Below are the code and all the weights of a small trained network. Each question names an input and a target symbol and asks about switching units off, where a switched-off unit gives its printed mean instead of its output.

import numpy as np


def w(rows, s, z=0):
    codes = np.array(rows[::2]) - 128.0
    scale = np.full(codes.shape[1], s)
    scale[-1] = z or s
    return codes * scale


def norm(h):
    return h / np.sqrt((h * h).mean(-1, keepdims=True) + 1e-5)


def f(y):
    return np.maximum(y, 0)


def softmax(a):
    e = np.exp(a - a.max(-1, keepdims=True))
    return e / e.sum(-1, keepdims=True)


def log_softmax(a):
    a = a - a.max(-1, keepdims=True)
    return a - np.log(np.exp(a).sum(-1, keepdims=True))


def net(x, mask):
    ids = ['αβγεζηθλμξπστφψω'.index(c) for c in x.split()]
    T = len(ids)
    res = E[ids] + P[:T]
    r = norm(res)
    for j in range(2):
        rows = slice(4 * j, 4 * j + 4)
        q, k, v = (r @ M[0][rows].T for M in (Q, K, V))
        z = softmax(np.where(np.tri(T) > 0, q @ k.T / 4**0.5, -1e9)) @ v
        o = O[0][rows]
        res = res + np.where(mask[j], z, o[:, -1]) @ o[:, :-1]
    y = f(norm(res) @ A[0][:, :-1].T + A[0][:, -1])
    res = res + np.where(mask[2:18], y, B[0][:, -1]) @ B[0][:, :-1]
    return log_softmax(norm(res)[-1] @ U[:, :-1].T + U[:, -1])


Q, K, V, O, A, B = {}, {}, {}, {}, {}, {}
E = w([
[131,28,79],'α',
[110,84,69],'β',
[123,102,88],'γ',
[77,66,148],'ε',
[106,71,86],'ζ',
[119,96,94],'η',
[104,114,135],'θ',
[126,84,71],'λ',
[105,104,113],'μ',
[99,89,106],'ξ',
[85,90,125],'π',
[110,101,99],'σ',
[100,67,95],'τ',
[53,3,117],'φ',
[116,49,76],'ψ',
[123,90,73],'ω',
],0.0074)
P = w([
[139,150,134],'0',
[86,7,149],'1',
[97,152,117],'2',
[146,37,169],'3',
[58,39,149],'4',
[170,54,56],'5',
],0.02)
Q[0] = w([
[123,138,73],'h1',
[77,118,148],'h1',
[254,99,183],'h1',
[175,129,103],'h1',
[125,140,97],'h2',
[162,72,132],'h2',
[30,169,206],'h2',
[234,127,194],'h2',
],0.016)
K[0] = w([
[157,106,159],'h1',
[167,170,156],'h1',
[7,80,97],'h1',
[101,88,131],'h1',
[122,154,151],'h2',
[92,101,44],'h2',
[249,97,161],'h2',
[49,82,154],'h2',
],0.016)
V[0] = w([
[111,187,65],'h1',
[146,154,92],'h1',
[234,110,162],'h1',
[54,200,21],'h1',
[16,170,197],'h2',
[135,110,138],'h2',
[167,208,42],'h2',
[72,3,60],'h2',
],0.016)
O[0] = w([
[113,197,125,168],'h1',
[100,139,121,145],'h1',
[72,44,92,75],'h1',
[130,255,156,217],'h1',
[14,151,132,106],'h2',
[138,122,150,113],'h2',
[135,130,11,202],'h2',
[199,253,154,254],'h2',
],0.019,0.0082)
A[0] = w([
[117,73,103,20],'n1',
[150,56,194,42],'n2',
[20,55,194,186],'n3',
[6,233,170,254],'n4',
[218,62,206,140],'n5',
[131,155,190,100],'n6',
[57,123,37,50],'n7',
[141,175,194,106],'n8',
[72,205,50,193],'n9',
[175,96,48,54],'n10',
[204,139,228,168],'n11',
[60,114,36,102],'n12',
[124,173,174,102],'n13',
[191,65,124,218],'n14',
[151,166,152,153],'n15',
[144,56,190,74],'n16',
],0.017,0.0037)
B[0] = w([
[132,96,167,138],'n1',
[65,179,177,140],'n2',
[245,119,240,162],'n3',
[190,252,210,243],'n4',
[62,104,194,174],'n5',
[171,87,117,170],'n6',
[102,34,138,195],'n7',
[167,86,97,194],'n8',
[47,216,114,245],'n9',
[210,167,79,181],'n10',
[110,19,100,228],'n11',
[64,44,120,200],'n12',
[183,116,121,177],'n13',
[56,155,93,161],'n14',
[170,115,129,191],'n15',
[70,152,187,140],'n16',
],0.036,0.012)
U = w([
[205,6,63,116],'α',
[129,177,86,175],'β',
[95,80,72,143],'γ',
[157,122,212,101],'ε',
[145,224,104,114],'ζ',
[117,100,140,254],'η',
[127,44,205,130],'θ',
[152,204,58,107],'λ',
[60,77,181,126],'μ',
[28,190,168,107],'ξ',
[128,189,228,111],'π',
[75,99,107,167],'σ',
[108,224,147,84],'τ',
[236,84,176,156],'φ',
[251,125,17,77],'ψ',
[117,160,47,126],'ω',
],0.02,0.0096)

Each question gives the input, a string of symbols that net reads in full, and the target symbol t.
The units are the heads (4 rows each of Q, K, V and O) and the neurons (one row each of A and B). Each row of codes is followed by its name. A weight is (code - 128) times the scale printed after its matrix; where a second scale follows, it is the last column's (O, A, B and U).
mask holds one flag per unit, heads first, then neurons. A switched-off unit (its flag False) gives its mean, the last column of its rows in O or B, instead of its output. The means were averaged over made-up inputs and are rounded, as every weight is.
A unit's drop is (log p(t) with every unit on - log p(t) with that unit switched off) / (log p(t) with every unit on - log p(t) with every unit switched off).
The circuit of an input: a set's keep is (log p(t) with only the set's units on - log p(t) with every unit switched off) / (log p(t) with every unit on - log p(t) with every unit switched off). Starting from the 12 units with the biggest drops (on a tie, the unit counted first), units are removed one at a time, each time the one whose removal leaves the highest keep (on an exact tie, the one counted first), for as long as the keep stays at least 0.8.
units of the circuit, in order: the units of the circuit, biggest drop first
top k neurons: the k neurons with the biggest drops, biggest first
heads that matter: for each layer, one digit per head in row order, 1 if its drop is at least 0.15 and else 0, layers parted by /
input ψ π η ζ μ, target α: units of the circuit, in order	h2, n4
input ψ ψ π ω π, target α: heads that matter	01
input θ π η, target θ: units of the circuit, in order	h2, n3
input α γ ψ λ ξ, target μ: top 2 neurons	n5, n14
input φ ε ω, target φ: heads that matter	11
input β τ ζ π ψ, target ζ: units of the circuit, in order	h1, h2
input θ ψ ξ, target θ: heads that matter	01
input φ ψ ψ π ε, target θ: units of the circuit, in order	h1
input ξ ψ μ ψ φ τ, target μ: units of the circuit, in order	h2, h1
input α ξ ψ, target α: top 3 neurons	n4, n9, n5
input ψ ε π, target ψ: units of the circuit, in order	h2, n4
input ψ γ γ β φ σ, target γ: units of the circuit, in order	h1, h2, n4
input π φ τ ψ ζ, target φ: units of the circuit, in order	h2, n9, n8
input ζ α π ζ ψ μ, target π: top 2 neurons	n4, n3
input μ ψ α, target μ: units of the circuit, in order	h2, h1, n3
input π λ π ξ φ α, target π: units of the circuit, in order	h2, h1, n3, n9
input θ η π γ ψ λ, target π: units of the circuit, in order	h2, n3, h1, n9
input ψ ζ σ, target ψ: top 2 neurons	n4, n9
input ψ σ ψ φ φ ψ, target ψ: top 2 neurons	n4, n12
input θ ψ μ ζ φ ε, target μ: top 2 neurons	n12, n7
input ψ ζ φ, target ψ: top 2 neurons	n4, n9
input β η ζ φ τ φ, target ζ: top 2 neurons	n11, n12
input ψ λ π π μ γ, target π: top 2 neurons	n4, n3
input ζ φ ζ σ β, target λ: top neuron	n4
input ε ε ψ τ ψ β, target ψ: top 2 neurons	n4, n12
input ψ λ ψ π ε μ, target ψ: top 3 neurons	n4, n12, n7
input θ π φ γ ω θ, target φ: top 2 neurons	n11, n9
